Here is a tiny trained network, its code and every weight. The questions are about switching its units off for an input and a class, where a switched-off unit gives its printed mean instead of its output.

import numpy as np


def w(rows, s, z=0):
    codes = np.array(rows[::2]) - 128.0
    scale = np.full(codes.shape[1], s)
    scale[-1] = z or s
    return codes * scale


def f(y):
    return np.maximum(y, 0)


def log_softmax(a):
    a = a - a.max(-1, keepdims=True)
    return a - np.log(np.exp(a).sum(-1, keepdims=True))


def net(x, mask):
    res = np.array(x, float).reshape(1, 7) / 4 @ E
    y = f(res @ A[0][:, :-1].T + A[0][:, -1])
    res = res + np.where(mask, y, B[0][:, -1]) @ B[0][:, :-1]
    return log_softmax(res[-1] @ U[:, :-1].T + U[:, -1])


A, B = {}, {}
E = w([
[192,181,33,134],'x0',
[64,74,50,63],'x1',
[143,207,89,122],'x2',
[2,203,160,176],'x3',
[202,190,176,44],'x4',
[117,137,75,146],'x5',
[144,122,216,149],'x6',
],0.007)
A[0] = w([
[120,139,223,158,154],'neuron 0',
[136,204,188,137,143],'neuron 1',
[178,91,91,38,255],'neuron 2',
[99,164,137,168,108],'neuron 3',
[135,159,150,113,95],'neuron 4',
[111,149,77,143,172],'neuron 5',
[122,170,112,67,107],'neuron 6',
[179,51,121,85,137],'neuron 7',
[134,135,178,29,134],'neuron 8',
[150,92,134,211,79],'neuron 9',
[167,126,165,143,137],'neuron 10',
[159,171,153,152,103],'neuron 11',
[138,168,105,82,159],'neuron 12',
[80,94,91,119,126],'neuron 13',
[62,76,115,128,111],'neuron 14',
[163,215,141,80,102],'neuron 15',
[134,167,93,202,155],'neuron 16',
[116,105,142,143,189],'neuron 17',
[70,138,59,155,123],'neuron 18',
[87,3,120,105,248],'neuron 19',
[116,127,79,168,131],'neuron 20',
],0.014,0.0052)
B[0] = w([
[107,92,254,122,210],'neuron 0',
[140,34,133,76,203],'neuron 1',
[219,165,146,168,243],'neuron 2',
[149,96,140,116,170],'neuron 3',
[67,108,84,140,149],'neuron 4',
[132,189,90,129,189],'neuron 5',
[56,192,43,106,167],'neuron 6',
[153,124,189,202,202],'neuron 7',
[121,171,113,79,199],'neuron 8',
[80,149,113,93,159],'neuron 9',
[123,154,150,82,168],'neuron 10',
[120,89,120,107,165],'neuron 11',
[177,188,36,99,178],'neuron 12',
[122,154,141,129,185],'neuron 13',
[74,155,142,187,190],'neuron 14',
[137,76,34,110,191],'neuron 15',
[231,176,85,66,190],'neuron 16',
[143,247,182,158,166],'neuron 17',
[86,182,125,125,208],'neuron 18',
[164,179,142,231,248],'neuron 19',
[85,202,40,107,177],'neuron 20',
],0.0064,0.011)
U = w([
[93,110,190,141,122],'0',
[189,151,138,223,237],'1',
[158,75,93,103,108],'2',
[105,254,19,68,169],'3',
[72,91,43,141,2],'4',
[27,151,111,229,112],'5',
],0.0095,0.0044)

Each question gives the input, the list of numbers given to net, and the class t.
The units are the neurons (one row each of A and B). Each row of codes is followed by its name. A weight is (code - 128) times the scale printed after its matrix; where a second scale follows, it is the last column's (A, B and U).
mask holds one flag per neuron, in row order. A switched-off neuron (its flag False) gives its mean, the last column of its row in B, instead of its output. The means were averaged over made-up inputs and are rounded, as every weight is.
A unit's drop is (log p(t) with every unit on - log p(t) with that unit switched off) / (log p(t) with every unit on - log p(t) with every unit switched off).
The circuit of an input: a set's keep is (log p(t) with only the set's units on - log p(t) with every unit switched off) / (log p(t) with every unit on - log p(t) with every unit switched off). Starting from the 12 units with the biggest drops (on a tie, the unit counted first), units are removed one at a time, each time the one whose removal leaves the highest keep (on an exact tie, the one counted first), for as long as the keep stays at least 0.8.
circuit, biggest first: the units of the circuit, biggest drop first
most important unit: the unit with the biggest drop
k most important neurons: the k neurons with the biggest drops, biggest first
drop when u is switched off: that unit's drop, to one decimal
input [-3,7,0,3,-2,-8,-8], class 5: 3 most important neurons -> neuron 14; neuron 19; neuron 16
input [-7,1,6,-6,-6,6,-3], class 5: circuit, biggest first -> neuron 16; neuron 14; neuron 12
input [-5,-5,5,1,-8,0,-4], class 3: 2 most important neurons -> neuron 16; neuron 7
input [-6,-5,7,1,-8,5,-5], class 3: circuit, biggest first -> neuron 16; neuron 20
input [0,-6,-7,-4,6,-4,3], class 0: circuit, biggest first -> neuron 0; neuron 19; neuron 10
input [-2,7,-3,-5,-6,-4,1], class 1: circuit, biggest first -> neuron 19
input [1,-4,2,-7,-8,8,8], class 3: 3 most important neurons -> neuron 9; neuron 0; neuron 2
input [-8,8,4,-7,7,7,5], class 1: 2 most important neurons -> neuron 7; neuron 2
input [-3,-6,-2,-4,4,-5,0], class 0: 2 most important neurons -> neuron 0; neuron 19
input [-2,-5,4,2,5,-7,3], class 0: 2 most important neurons -> neuron 0; neuron 16
input [-3,-6,1,3,7,-6,6], class 0: drop when neuron 8 is switched off -> 0.0
input [-8,-2,7,8,-3,-8,3], class 0: drop when neuron 0 is switched off -> 0.1
input [-4,-5,-1,5,5,-6,-3], class 0: drop when neuron 0 is switched off -> 0.2
input [-6,5,-5,-6,-3,4,5], class 1: most important unit -> neuron 19
